Small tables with named rows and columns. After each table, cells are looked up by row and column.

foniru =
fields: dor, novola, kapum, lom, levat
tota: [43.8, 47.7, 24.7, 43.3, 57.4]
lisov: [44.6, 47.1, 25.5, 42.8, 56.8]
kaz: [47.7, 41.8, 20.0, 45.2, 59.0]
sep: [56.2, 8.8, 81.2, 59.4, 2.7]
radaz: [47.9, 46.9, 24.7, 43.3, 57.5]
sekoto: [46.6, 55.0, 29.4, 39.8, 53.9]
dobik: [39.1, 47.3, 26.6, 41.2, 51.2]
gar: [38.0, 55.7, 25.7, 40.4, 55.6]
bope: [49.7, 58.1, 16.2, 39.4, 45.4]
volove: [37.9, 52.8, 36.8, 43.6, 38.1]
tovi: [10.9, 27.9, 39.8, 45.4, 35.7]
sida: [42.2, 41.7, 64.1, 48.4, 16.0]

sida, levat: 16.0
gar, dor: 38.0
dobik, novola: 47.3
sida, kapum: 64.1
tovi, dor: 10.9
gar, lom: 40.4
sekoto, levat: 53.9
lisov, dor: 44.6
sekoto, dor: 46.6
kaz, levat: 59.0
kaz, novola: 41.8
gar, novola: 55.7
sida, novola: 41.7
tota, lom: 43.3
lisov, lom: 42.8
tota, novola: 47.7
bope, lom: 39.4
gar, levat: 55.6
sep, novola: 8.8
Row with the largest levat: kaz

ved =
	rut	gizisik	kemafo	mura	bazofud	nek	tenel
balu	2.3	5.4	3.5	5.8	3.8	5.9	4.4
bizu	3.5	2.8	4.5	4.5	4.6	6.6	4.8
zuparer	4.8	6.0	7.4	6.2	3.3	5.2	3.9
relek	5.1	4.3	8.1	4.6	5.3	6.5	5.0
bem	3.7	3.5	4.1	3.2	4.4	7.3	5.6
zefutif	4.2	3.4	3.3	3.4	5.1	6.6	5.7

What is the nek of zuparer in ved? 5.2
What is the rut of bem in ved? 3.7
What is the tenel of relek in ved? 5.0
What is the kemafo of zefutif in ved? 3.3
What is the rut of bizu in ved? 3.5
What is the gizisik of balu in ved? 5.4
What is the mura of balu in ved? 5.8
What is the gizisik of bem in ved? 3.5
What is the nek of bizu in ved? 6.6
What is the kemafo of bizu in ved? 4.5
Row with the largest rut: relek

Table tizad
|  | vubu | gemu | kuz | vot | mipana | bovo | vef |
|---|---|---|---|---|---|---|---|
| kupatun | -14991 | -23847 | 20351 | -30665 | 37106 | -33357 | 22823 |
| sif | 33624 | 22647 | -27588 | 33968 | -29885 | 5906 | -40905 |
| pigu | -1641 | -36517 | 57053 | -43226 | 52732 | -62148 | 8887 |
| netip | -25856 | -34859 | 59308 | -70400 | 44278 | -58913 | 55841 |

gemu of netip = -34859
mipana of netip = 44278
vot of netip = -70400
vef of pigu = 8887
mipana of kupatun = 37106
vubu of kupatun = -14991
kuz of pigu = 57053
bovo of kupatun = -33357
kuz of netip = 59308
vef of sif = -40905
Row with the largest gemu: sif

nopalat:
,vezos,poron,rez,res,tibo,zemori
buzofe,-95,426,153,-278,327,104
zuke,-124,629,157,-469,514,80
nuf,-95,-456,-667,-312,-226,-654
sugune,-88,383,207,-218,260,163
toz,-47,52,267,153,-73,272
nefanum,-173,-465,-562,-302,-312,-549

vezos of toz is -47
vezos of nefanum is -173
zemori of buzofe is 104
tibo of zuke is 514
zemori of sugune is 163
vezos of buzofe is -95
tibo of toz is -73
rez of nuf is -667
rez of nefanum is -562
poron of sugune is 383
tibo of nefanum is -312
res of buzofe is -278
res of nefanum is -302
res of sugune is -218
poron of nefanum is -465

Table zuki
|  | gotu | pezuril | nalo | gotub | zel | gakediv | ner | vemum |
|---|---|---|---|---|---|---|---|---|
| kegab | 63 | 26 | 28 | 136 | 101 | 82 | 135 | 75 |
| vamiz | 104 | 143 | 169 | 89 | 163 | 164 | 92 | 176 |
| saz | 130 | 137 | 117 | 50 | 35 | 43 | 55 | 64 |
| palo | 72 | 44 | 44 | 121 | 92 | 79 | 120 | 75 |
| gil | 80 | 133 | 176 | 79 | 190 | 188 | 83 | 202 |

pezuril of vamiz is 143
gotub of kegab is 136
vemum of gil is 202
gotu of gil is 80
ner of saz is 55
ner of vamiz is 92
gotub of saz is 50
gakediv of saz is 43
vemum of kegab is 75
zel of saz is 35
ner of palo is 120
gakediv of kegab is 82
zel of vamiz is 163
Row with the largest gotu: saz

tenagod =
|  | kivuza | tol |
|---|---|---|
| pim | 10.94 | 19.46 |
| pigab | -31.81 | -22.30 |
| zakit | 53.69 | 19.46 |
| der | 25.19 | -64.07 |
| kip | 39.44 | 19.46 |
| mip | 25.19 | -1.42 |
| padimum | -31.81 | 40.34 |
| neredi | 10.94 | -43.19 |
| rok | 53.69 | 82.11 |
| fita | -31.81 | 82.11 |
| gafenav | 25.19 | 61.23 |

tol of mip is -1.42
kivuza of kip is 39.44
tol of padimum is 40.34
tol of kip is 19.46
kivuza of gafenav is 25.19
tol of zakit is 19.46
kivuza of neredi is 10.94
kivuza of padimum is -31.81
kivuza of der is 25.19
tol of pim is 19.46
tol of rok is 82.11
tol of pigab is -22.30
kivuza of mip is 25.19
kivuza of zakit is 53.69
kivuza of fita is -31.81
tol of gafenav is 61.23
kivuza of pim is 10.94

debag:
fields: vez, sed, bapi, gazaz, vuzig, venol, repelop
vene: [0.56, 0.53, 0.60, 0.58, 0.43, 0.53, 0.62]
vif: [0.55, 0.51, 0.57, 0.57, 0.55, 0.51, 0.58]
foru: [0.56, 0.57, 0.49, 0.51, 0.74, 0.58, 0.45]
nefo: [0.56, 0.57, 0.48, 0.50, 0.74, 0.57, 0.44]
ruf: [0.58, 0.58, 0.45, 0.46, 0.76, 0.59, 0.39]
mis: [0.68, 0.66, 0.44, 0.33, 0.41, 0.64, 0.30]
tator: [0.57, 0.53, 0.60, 0.57, 0.39, 0.53, 0.62]
panerek: [0.69, 0.70, 0.42, 0.29, 0.44, 0.67, 0.25]
vefi: [0.54, 0.54, 0.54, 0.56, 0.67, 0.55, 0.54]
det: [0.57, 0.57, 0.47, 0.48, 0.75, 0.58, 0.42]
femizit: [0.79, 0.80, 0.33, 0.11, 0.30, 0.75, 0.04]
met: [0.54, 0.52, 0.59, 0.60, 0.55, 0.53, 0.62]
kuzoke: [0.70, 0.68, 0.46, 0.31, 0.31, 0.65, 0.30]

repelop of panerek: 0.25
venol of panerek: 0.67
sed of det: 0.57
venol of kuzoke: 0.65
sed of femizit: 0.80
sed of met: 0.52
gazaz of nefo: 0.50
bapi of panerek: 0.42
vez of vene: 0.56
bapi of vene: 0.60
repelop of vefi: 0.54
gazaz of kuzoke: 0.31
sed of vif: 0.51
vez of mis: 0.68
vuzig of panerek: 0.44
vez of nefo: 0.56
vuzig of femizit: 0.30
repelop of det: 0.42
Row with the largest venol: femizit

dilizas.tsv
	bupubiv	zokedo	reg	kule	ratefi
gelabet	57	130	87	133	73
gonubo	28	87	73	77	164
viv	44	111	65	207	56
medu	63	60	114	114	137
moredum	44	49	91	182	76
sebo	75	38	76	160	40
zepes	30	92	65	145	32
vabugu	39	65	65	232	66
naru	51	128	62	58	171
nus	73	92	96	187	112
bepor	61	217	59	51	75
demori	79	59	61	41	230
sel	31	91	60	69	125
mul	90	69	114	97	136

What is the ratefi of gonubo in dilizas? 164
What is the reg of bepor in dilizas? 59
What is the bupubiv of sebo in dilizas? 75
What is the reg of gonubo in dilizas? 73
What is the bupubiv of demori in dilizas? 79
What is the zokedo of naru in dilizas? 128
What is the zokedo of zepes in dilizas? 92
What is the zokedo of sel in dilizas? 91
What is the bupubiv of gelabet in dilizas? 57
What is the kule of gonubo in dilizas? 77
What is the bupubiv of gonubo in dilizas? 28
What is the reg of demori in dilizas? 61
What is the bupubiv of mul in dilizas? 90
What is the kule of mul in dilizas? 97
What is the bupubiv of naru in dilizas? 51
What is the bupubiv of zepes in dilizas? 30
What is the bupubiv of viv in dilizas? 44

